Below are the code and all the weights of a small trained network. Each question names an input and a class and asks about switching units off, where a switched-off unit gives its printed mean instead of its output.

import numpy as np


def w(rows, s, z=0):
    codes = np.array(rows[::2]) - 128.0
    scale = np.full(codes.shape[1], s)
    scale[-1] = z or s
    return codes * scale


def norm(h):
    return h / np.sqrt((h * h).mean(-1, keepdims=True) + 1e-5)


def f(y):
    return y / 2 * (1 + np.tanh(0.7978845608 * (y + 0.044715 * y**3)))


def log_softmax(a):
    a = a - a.max(-1, keepdims=True)
    return a - np.log(np.exp(a).sum(-1, keepdims=True))


def net(x, mask):
    res = np.array(x, float).reshape(1, 8) / 4 @ E
    u = 0
    for l in range(3):
        y = f(norm(res) @ A[l][:, :-1].T + A[l][:, -1])
        res = res + np.where(mask[u : u + 9], y, B[l][:, -1]) @ B[l][:, :-1]
        u += 9
    return log_softmax(norm(res)[-1] @ U[:, :-1].T + U[:, -1])


A, B = {}, {}
E = w([
[218,152,126,132,72,104,85,35,124,250],'x0',
[133,133,131,119,128,130,117,134,125,125],'x1',
[128,130,127,124,128,130,123,125,125,125],'x2',
[99,230,109,104,217,76,140,109,192,176],'x3',
[129,132,131,123,121,128,115,131,132,123],'x4',
[133,121,128,131,132,118,136,136,130,132],'x5',
[133,136,140,128,125,149,135,135,134,132],'x6',
[164,111,33,168,145,197,89,140,189,131],'x7',
],0.012)
A[0] = w([
[80,115,106,117,118,121,96,144,119,166,79],'L0N0',
[156,209,127,128,116,98,98,85,136,254,4],'L0N1',
[60,203,118,109,151,89,162,135,143,130,58],'L0N2',
[212,142,144,171,47,114,118,75,77,164,123],'L0N3',
[155,100,89,129,172,157,118,116,203,99,74],'L0N4',
[125,131,91,131,131,87,93,118,71,106,150],'L0N5',
[108,167,135,109,82,97,124,114,104,175,2],'L0N6',
[106,41,158,113,166,202,131,130,98,113,128],'L0N7',
[134,159,137,107,114,101,127,121,149,126,13],'L0N8',
],0.0083,0.0066)
B[0] = w([
[155,119,117,92,153,134,152,87,152,80,112],'L0N0',
[198,148,134,239,156,100,149,82,88,1,207],'L0N1',
[70,131,223,147,171,128,97,190,114,168,169],'L0N2',
[63,68,86,31,90,108,110,194,41,218,255],'L0N3',
[101,215,62,125,12,143,126,186,109,126,158],'L0N4',
[171,134,205,152,95,202,194,220,175,161,148],'L0N5',
[171,188,88,143,72,95,204,96,117,202,134],'L0N6',
[158,134,122,201,58,10,102,126,154,103,196],'L0N7',
[127,163,93,96,158,125,177,40,143,133,113],'L0N8',
],0.0075,0.0074)
A[1] = w([
[75,149,132,105,152,151,135,139,159,150,115],'L1N0',
[89,85,154,125,137,160,96,171,108,115,93],'L1N1',
[168,140,116,153,138,148,130,101,136,91,97],'L1N2',
[120,125,132,85,109,150,138,117,106,155,102],'L1N3',
[152,176,112,102,185,107,113,86,144,193,73],'L1N4',
[81,175,133,131,191,135,128,151,153,126,105],'L1N5',
[142,113,117,116,139,135,107,139,155,133,77],'L1N6',
[137,137,154,140,144,115,153,122,139,131,189],'L1N7',
[108,132,250,100,120,69,149,109,78,119,253],'L1N8',
],0.016,0.0047)
B[1] = w([
[130,105,83,56,164,19,172,159,220,91,146],'L1N0',
[190,244,155,177,185,122,98,32,114,106,171],'L1N1',
[93,145,108,106,142,110,129,222,153,92,138],'L1N2',
[148,97,30,127,167,168,132,234,87,153,149],'L1N3',
[124,114,146,250,66,182,163,152,99,1,156],'L1N4',
[87,81,113,17,94,60,37,159,113,224,168],'L1N5',
[70,111,184,122,70,224,182,48,105,121,126],'L1N6',
[172,113,131,84,189,188,106,151,161,49,145],'L1N7',
[65,166,209,71,64,97,210,91,158,129,252],'L1N8',
],0.0078,0.019)
A[2] = w([
[160,113,222,163,155,124,208,64,96,85,2],'L2N0',
[93,111,166,84,64,140,92,175,81,191,215],'L2N1',
[116,197,232,167,138,49,165,122,184,134,49],'L2N2',
[184,38,82,114,169,194,63,119,128,219,21],'L2N3',
[216,93,102,249,190,153,31,190,86,123,163],'L2N4',
[142,185,119,144,95,172,131,161,87,64,142],'L2N5',
[173,61,71,120,208,77,55,189,139,177,126],'L2N6',
[112,183,175,254,54,111,161,76,175,46,180],'L2N7',
[189,72,116,144,162,178,114,143,139,185,48],'L2N8',
],0.0094,0.005)
B[2] = w([
[114,195,26,125,31,181,111,85,11,109,167],'L2N0',
[136,67,84,125,156,138,141,142,146,185,225],'L2N1',
[153,129,123,130,153,194,149,37,93,110,203],'L2N2',
[1,135,214,99,103,111,109,10,183,100,148],'L2N3',
[108,90,211,172,198,52,50,122,236,107,191],'L2N4',
[161,105,151,144,139,97,168,110,88,133,172],'L2N5',
[153,175,75,177,87,184,81,92,94,123,153],'L2N6',
[198,167,99,157,173,216,158,170,119,77,249],'L2N7',
[116,64,136,137,133,130,118,72,160,105,132],'L2N8',
],0.013)
U = w([
[168,182,136,119,107,205,207,78,63,64,252],'0',
[192,122,136,202,182,145,91,184,183,57,154],'1',
[63,147,201,8,161,76,152,116,166,126,18],'2',
[104,155,18,94,118,106,66,203,163,139,111],'3',
[126,72,134,53,57,140,172,135,71,251,76],'4',
[92,46,148,135,103,134,64,40,181,161,74],'5',
],0.02,0.0027)

Each question gives the input, the list of numbers given to net, and the class t.
The units are the neurons (one row each of A and B). Each row of codes is followed by its name. A weight is (code - 128) times the scale printed after its matrix; where a second scale follows, it is the last column's (A, B and U).
mask holds one flag per neuron, layer by layer. A switched-off neuron (its flag False) gives its mean, the last column of its row in B, instead of its output. The means were averaged over made-up inputs and are rounded, as every weight is.
A unit's drop is (log p(t) with every unit on - log p(t) with that unit switched off) / (log p(t) with every unit on - log p(t) with every unit switched off).
The circuit of an input: a set's keep is (log p(t) with only the set's units on - log p(t) with every unit switched off) / (log p(t) with every unit on - log p(t) with every unit switched off). Starting from the 12 units with the biggest drops (on a tie, the unit counted first), units are removed one at a time, each time the one whose removal leaves the highest keep (on an exact tie, the one counted first), for as long as the keep stays at least 0.8.
units of the circuit, in order: the units of the circuit, biggest drop first
unit that matters most: the unit with the biggest drop
top k neurons: the k neurons with the biggest drops, biggest first
k most important neurons of layer l: the k neurons of layer l with the biggest drops, biggest first
drop when u is switched off: that unit's drop, to one decimal
input [-6,-1,0,2,-8,2,-1,-4], class 2: top neuron -> L1N5
input [4,-4,-4,1,8,-6,0,6], class 1: top 2 neurons -> L1N8; L1N5
input [-2,-5,-8,4,8,-2,4,1], class 3: units of the circuit, in order -> L1N5; L1N8
input [8,-5,5,8,-6,-3,-2,5], class 1: top 2 neurons -> L1N8; L2N4
input [0,5,2,3,6,2,-7,7], class 3: top 4 neurons -> L0N4; L0N1; L0N7; L1N1
input [-7,7,3,1,8,-7,6,-3], class 2: top 3 neurons -> L1N5; L0N1; L1N4
input [8,-6,0,1,3,1,-2,4], class 1: top 4 neurons -> L0N1; L1N4; L1N8; L1N5
input [-8,-2,3,4,0,-5,4,0], class 2: top 4 neurons -> L0N2; L2N7; L1N3; L1N1
input [1,-3,2,-6,-1,-4,-5,6], class 5: top 4 neurons -> L1N8; L0N1; L1N4; L2N3
input [5,2,7,3,-2,6,2,1], class 1: top 2 neurons -> L1N8; L2N4
input [-2,7,8,8,3,-2,0,5], class 3: top 2 neurons -> L1N5; L1N8
input [7,3,6,0,2,5,0,-1], class 4: top 2 neurons -> L0N3; L1N1
input [-6,1,-7,5,4,2,7,1], class 3: 2 most important neurons of layer 1 -> L1N5; L1N8
input [7,8,-4,-3,6,-6,0,-6], class 4: units of the circuit, in order -> L0N3
input [0,4,6,3,1,-3,5,-3], class 2: 2 most important neurons of layer 0 -> L0N2; L0N7
input [0,5,-3,2,6,-6,5,8], class 3: 2 most important neurons of layer 0 -> L0N1; L0N4
input [5,2,-7,6,-4,-8,8,8], class 1: drop when L1N8 is switched off -> 0.9
input [5,5,-2,4,-8,-3,-2,3], class 1: drop when L1N8 is switched off -> 1.1
input [-6,5,6,-3,2,-2,-5,3], class 1: drop when L1N8 is switched off -> 3.7
input [-1,3,4,4,-8,2,6,-2], class 2: unit that matters most -> L1N5
input [1,2,8,-5,3,-3,3,-4], class 4: 2 most important neurons of layer 0 -> L0N3; L0N1
